Below are the code and all the weights of a small trained network. Each question names an input and a target symbol and asks about switching units off, where a switched-off unit gives its printed mean instead of its output.

import numpy as np


def w(rows, s, z=0):
    codes = np.array(rows[::2]) - 128.0
    scale = np.full(codes.shape[1], s)
    scale[-1] = z or s
    return codes * scale


def f(y):
    return np.maximum(y, 0)


def softmax(a):
    e = np.exp(a - a.max(-1, keepdims=True))
    return e / e.sum(-1, keepdims=True)


def log_softmax(a):
    a = a - a.max(-1, keepdims=True)
    return a - np.log(np.exp(a).sum(-1, keepdims=True))


def net(x, mask):
    ids = ['αβγδζηξπστφψω'.index(c) for c in x.split()]
    T = len(ids)
    res = E[ids] + P[:T]
    u = 0
    for l in range(3):
        q, k, v = (res @ M[l].T for M in (Q, K, V))
        z = softmax(np.where(np.tri(T) > 0, q @ k.T / 2**0.5, -1e9)) @ v
        res = res + np.where(mask[u], z, O[l][:, -1]) @ O[l][:, :-1]
        u += 1
        y = f(res @ A[l][:, :-1].T + A[l][:, -1])
        res = res + np.where(mask[u : u + 4], y, B[l][:, -1]) @ B[l][:, :-1]
        u += 4
    return log_softmax(res[-1] @ U[:, :-1].T + U[:, -1])


Q, K, V, O, A, B = {}, {}, {}, {}, {}, {}
E = w([
[154,125,146,133],'α',
[168,161,174,127],'β',
[147,97,204,63],'γ',
[191,104,208,186],'δ',
[130,132,101,150],'ζ',
[118,127,167,87],'η',
[144,86,96,129],'ξ',
[181,163,196,163],'π',
[76,58,161,65],'σ',
[56,72,104,169],'τ',
[59,80,103,169],'φ',
[249,81,115,131],'ψ',
[212,149,51,82],'ω',
],0.019)
P = w([
[102,184,148,156],'0',
[137,110,170,173],'1',
[90,175,123,143],'2',
[146,80,156,175],'3',
[93,170,108,137],'4',
[149,55,138,161],'5',
[98,170,99,142],'6',
[158,40,129,170],'7',
[102,167,88,138],'8',
[164,25,114,163],'9',
[112,167,84,153],'10',
[173,19,100,167],'11',
[113,155,66,139],'12',
[178,7,94,170],'13',
],0.013)
Q[0] = w([
[4,221,56,137],'L0H1',
[26,167,157,2],'L0H1',
],0.0082)
K[0] = w([
[100,185,140,250],'L0H1',
[39,90,187,80],'L0H1',
],0.012)
V[0] = w([
[31,227,106,254],'L0H1',
[103,71,170,55],'L0H1',
],0.0062)
O[0] = w([
[92,135,77,4,3],'L0H1',
[173,192,149,82,109],'L0H1',
],0.0044,0.0051)
A[0] = w([
[18,73,173,228,19],'L0N1',
[94,126,55,138,25],'L0N2',
[166,25,199,144,58],'L0N3',
[128,138,254,173,252],'L0N4',
],0.0068,0.0027)
B[0] = w([
[185,39,163,96,192],'L0N1',
[94,81,128,254,143],'L0N2',
[72,121,175,162,254],'L0N3',
[133,104,66,83,250],'L0N4',
],0.0094,0.0064)
Q[1] = w([
[96,252,83,74],'L1H1',
[135,156,104,101],'L1H1',
],0.014)
K[1] = w([
[84,158,223,54],'L1H1',
[197,156,255,87],'L1H1',
],0.0088)
V[1] = w([
[254,204,144,195],'L1H1',
[218,130,16,14],'L1H1',
],0.004)
O[1] = w([
[180,156,95,132,228],'L1H1',
[154,109,2,23,1],'L1H1',
],0.009,0.00069)
A[1] = w([
[4,179,158,2,33],'L1N1',
[152,150,164,79,147],'L1N2',
[42,244,56,61,153],'L1N3',
[153,52,162,91,3],'L1N4',
],0.0093,0.0057)
B[1] = w([
[104,204,65,1,170],'L1N1',
[149,176,115,111,158],'L1N2',
[129,245,171,250,190],'L1N3',
[112,253,39,92,254],'L1N4',
],0.0074,0.0037)
Q[2] = w([
[67,2,206,129],'L2H1',
[165,244,80,109],'L2H1',
],0.0089)
K[2] = w([
[136,97,36,254],'L2H1',
[132,148,193,40],'L2H1',
],0.01)
V[2] = w([
[253,113,142,133],'L2H1',
[82,120,7,172],'L2H1',
],0.0055)
O[2] = w([
[224,55,150,254,115],'L2H1',
[63,86,119,233,254],'L2H1',
],0.0063,0.00056)
A[2] = w([
[186,227,156,115,62],'L2N1',
[79,135,101,155,27],'L2N2',
[195,122,21,83,2],'L2N3',
[111,2,122,99,113],'L2N4',
],0.0076,0.0077)
B[2] = w([
[171,110,190,158,171],'L2N1',
[253,177,130,63,133],'L2N2',
[81,146,166,127,154],'L2N3',
[195,173,176,89,254],'L2N4',
],0.011,0.005)
U = w([
[94,159,133,145,242],'α',
[147,182,220,140,72],'β',
[178,103,234,25,69],'γ',
[190,91,235,122,4],'δ',
[38,179,106,217,113],'ζ',
[120,203,207,112,46],'η',
[59,101,51,167,246],'ξ',
[141,169,181,133,135],'π',
[90,134,100,76,223],'σ',
[29,76,220,150,207],'τ',
[26,85,197,155,243],'φ',
[222,78,2,55,222],'ψ',
[156,211,74,155,75],'ω',
],0.0097,0.0044)

Each question gives the input, a string of symbols that net reads in full, and the target symbol t.
The units are the heads (2 rows each of Q, K, V and O) and the neurons (one row each of A and B). Each row of codes is followed by its name. A weight is (code - 128) times the scale printed after its matrix; where a second scale follows, it is the last column's (O, A, B and U).
mask holds one flag per unit, layer by layer, with each layer's heads first. A switched-off unit (its flag False) gives its mean, the last column of its rows in O or B, instead of its output. The means were averaged over made-up inputs and are rounded, as every weight is.
A unit's drop is (log p(t) with every unit on - log p(t) with that unit switched off) / (log p(t) with every unit on - log p(t) with every unit switched off).
The circuit of an input: a set's keep is (log p(t) with only the set's units on - log p(t) with every unit switched off) / (log p(t) with every unit on - log p(t) with every unit switched off). Starting from the 12 units with the biggest drops (on a tie, the unit counted first), units are removed one at a time, each time the one whose removal leaves the highest keep (on an exact tie, the one counted first), for as long as the keep stays at least 0.8.
units of the circuit, in order: the units of the circuit, biggest drop first
most important unit: the unit with the biggest drop
top k neurons: the k neurons with the biggest drops, biggest first
top k neurons in layer l: the k neurons of layer l with the biggest drops, biggest first
input η γ ω δ σ σ φ φ τ γ, target τ: most important unit -> L1H1
input γ β σ φ ζ ζ ω τ, target ψ: units of the circuit, in order -> [L0N1; L0N3; L1H1]
input δ β ξ π ω ω ζ φ ω π σ ψ ω δ, target ψ: top 2 neurons -> [L1N4; L0N2]
input β α π δ η π α η τ τ δ η, target φ: units of the circuit, in order -> [L1H1; L2H1]
input β ψ η, target η: top 2 neurons -> [L1N3; L1N1]
input ζ ξ ξ τ π φ ω, target ω: units of the circuit, in order -> [L1N3; L0N1]
input τ τ φ δ, target τ: top 2 neurons -> [L0N3; L0N2]
input τ ω ω ω ζ τ σ ψ ω ω ψ τ, target ψ: units of the circuit, in order -> [L0N1; L1H1]
input τ η ψ σ ψ α α δ α φ π π φ π, target τ: units of the circuit, in order -> [L1H1; L2H1]
input σ β φ α δ α ξ φ β η τ, target τ: top 2 neurons -> [L0N4; L0N1]
input α φ η, target η: top 4 neurons -> [L1N3; L1N1; L2N1; L0N1]
input α β γ ω ζ β ζ ω ω, target ω: top 3 neurons -> [L1N3; L0N1; L0N3]
input ω ψ ψ π τ β γ ψ ψ σ, target δ: top 2 neurons in layer 0 -> [L0N3; L0N1]
input α σ σ ω ξ ξ ω π η ζ α π φ γ, target τ: most important unit -> L0N3
input γ π ζ γ τ ψ φ τ ζ φ π ψ η φ, target δ: top 3 neurons -> [L0N1; L2N4; L0N3]
input τ ω ψ δ, target ψ: units of the circuit, in order -> [L1H1; L0N4; L0N1]
input φ ω π γ, target ψ: top 2 neurons -> [L0N4; L1N4]
input ω ψ π π ψ σ ξ ψ ψ σ, target δ: top 3 neurons -> [L0N3; L2N4; L0N4]
input β π β σ, target γ: top 2 neurons -> [L2N4; L1N3]
input ψ β ψ α ω φ, target ψ: most important unit -> L0N1
input ξ φ τ α φ δ, target τ: units of the circuit, in order -> [L0N3; L2H1]
input η ω τ π α ξ β τ η σ φ η, target τ: top 2 neurons -> [L0N2; L0N3]
input δ δ ω φ φ η ψ δ ψ σ ξ ψ ζ ξ, target δ: top 3 neurons in layer 0 -> [L0N3; L0N4; L0N1]
input τ π τ ω ζ φ, target ψ: units of the circuit, in order -> [L0N1; L1H1]
input η φ δ α τ ω β ψ β ζ, target δ: units of the circuit, in order -> [L0H1; L2H1; L2N4; L0N1]
